Here is a tiny trained network, its code and every weight. The questions are about switching its units off for an input and a class, where a switched-off unit gives its printed mean instead of its output.

import numpy as np


def w(rows, s, z=0):
    codes = np.array(rows[::2]) - 128.0
    scale = np.full(codes.shape[1], s)
    scale[-1] = z or s
    return codes * scale


def f(y):
    return np.maximum(y, 0)


def log_softmax(a):
    a = a - a.max(-1, keepdims=True)
    return a - np.log(np.exp(a).sum(-1, keepdims=True))


def net(x, mask):
    res = np.array(x, float).reshape(1, 7) / 4 @ E
    y = f(res @ A[0][:, :-1].T + A[0][:, -1])
    res = res + np.where(mask, y, B[0][:, -1]) @ B[0][:, :-1]
    return log_softmax(res[-1] @ U[:, :-1].T + U[:, -1])


A, B = {}, {}
E = w([
[124,123,122,123,143,123,139],'x0',
[84,123,99,16,35,42,82],'x1',
[178,53,124,63,180,175,3],'x2',
[117,134,120,128,130,136,120],'x3',
[143,143,133,118,130,128,126],'x4',
[56,140,255,71,146,153,145],'x5',
[141,143,133,122,122,130,120],'x6',
],0.012)
A[0] = w([
[72,184,122,129,84,75,160,3],'neuron 1',
[180,40,133,48,157,177,45,17],'neuron 2',
[106,227,124,184,114,73,194,31],'neuron 3',
[198,153,21,175,108,106,114,201],'neuron 4',
[108,130,249,91,140,134,130,135],'neuron 5',
[99,131,51,39,51,95,119,73],'neuron 6',
[159,136,146,143,150,164,143,62],'neuron 7',
[126,90,100,44,71,30,109,43],'neuron 8',
[187,115,117,211,156,232,171,157],'neuron 9',
[52,148,207,98,135,148,132,161],'neuron 10',
[187,113,58,162,126,61,122,166],'neuron 11',
],0.012,0.0015)
B[0] = w([
[162,96,94,140,111,164,129,217],'neuron 1',
[159,102,12,162,68,154,173,249],'neuron 2',
[164,63,135,106,62,191,204,244],'neuron 3',
[52,205,84,187,155,83,177,233],'neuron 4',
[100,164,143,200,76,46,87,222],'neuron 5',
[129,155,193,76,162,158,101,239],'neuron 6',
[141,122,191,150,161,144,82,170],'neuron 7',
[182,149,202,50,185,155,45,241],'neuron 8',
[93,108,208,71,194,184,92,253],'neuron 9',
[90,160,96,175,118,59,172,221],'neuron 10',
[94,177,86,178,138,85,187,207],'neuron 11',
],0.011,0.016)
U = w([
[55,184,120,175,178,4,165,251],'0',
[125,115,201,110,230,162,111,8],'1',
[177,59,72,142,89,185,183,113],'2',
],0.013,0.0017)

Each question gives the input, the list of numbers given to net, and the class t.
The units are the neurons (one row each of A and B). Each row of codes is followed by its name. A weight is (code - 128) times the scale printed after its matrix; where a second scale follows, it is the last column's (A, B and U).
mask holds one flag per neuron, in row order. A switched-off neuron (its flag False) gives its mean, the last column of its row in B, instead of its output. The means were averaged over made-up inputs and are rounded, as every weight is.
A unit's drop is (log p(t) with every unit on - log p(t) with that unit switched off) / (log p(t) with every unit on - log p(t) with every unit switched off).
The circuit of an input: a set's keep is (log p(t) with only the set's units on - log p(t) with every unit switched off) / (log p(t) with every unit on - log p(t) with every unit switched off). Starting from all 11 units, units are removed one at a time, each time the one whose removal leaves the highest keep (on an exact tie, the one counted first), for as long as the keep stays at least 0.8.
units of the circuit, in order: the units of the circuit, biggest drop first
k most important neurons: the k neurons with the biggest drops, biggest first
drop of u: that unit's drop, to one decimal
input [6,-6,-2,1,-8,-4,-6], class 1: most important neuron : (neuron 9)
input [5,-7,-8,-6,6,-3,-7], class 2: 3 most important neurons : (neuron 3; neuron 8; neuron 6)
input [3,7,-1,-8,2,-6,-8], class 1: 2 most important neurons : (neuron 8; neuron 6)
input [4,1,-1,6,5,0,-5], class 1: 3 most important neurons : (neuron 2; neuron 4; neuron 3)
input [6,-3,-3,-3,-6,1,0], class 1: 2 most important neurons : (neuron 2; neuron 9)
input [5,8,8,-4,0,-3,-2], class 1: 4 most important neurons : (neuron 8; neuron 6; neuron 3; neuron 1)
input [0,-1,8,-7,-4,-8,-2], class 0: 2 most important neurons : (neuron 4; neuron 11)
input [-6,-5,2,-4,6,-4,0], class 1: 2 most important neurons : (neuron 9; neuron 10)
input [-2,-6,7,6,-3,5,-7], class 2: 2 most important neurons : (neuron 2; neuron 8)
input [-1,-3,-4,5,-1,-2,6], class 2: 3 most important neurons : (neuron 8; neuron 3; neuron 6)
input [8,-5,-2,0,4,5,-4], class 0: 2 most important neurons : (neuron 8; neuron 10)
input [0,7,-7,-6,4,-4,5], class 1: 3 most important neurons : (neuron 8; neuron 6; neuron 2)
input [-8,-7,2,-5,3,8,7], class 0: 2 most important neurons : (neuron 5; neuron 10)
input [-3,5,8,5,-1,5,-1], class 2: units of the circuit, in order : (neuron 2)
input [3,-3,8,-3,0,7,6], class 2: 2 most important neurons : (neuron 2; neuron 4)
input [5,0,1,-5,-3,3,2], class 0: drop of neuron 2 : 0.0
input [-4,1,-7,4,-8,3,-7], class 2: drop of neuron 3 : 0.1
input [3,-7,4,-5,-1,-6,-5], class 1: drop of neuron 10 : 1.6
input [7,-8,-4,6,5,-6,1], class 1: drop of neuron 9 : 3.6
input [-3,0,5,-6,-8,7,4], class 0: units of the circuit, in order : (neuron 5)
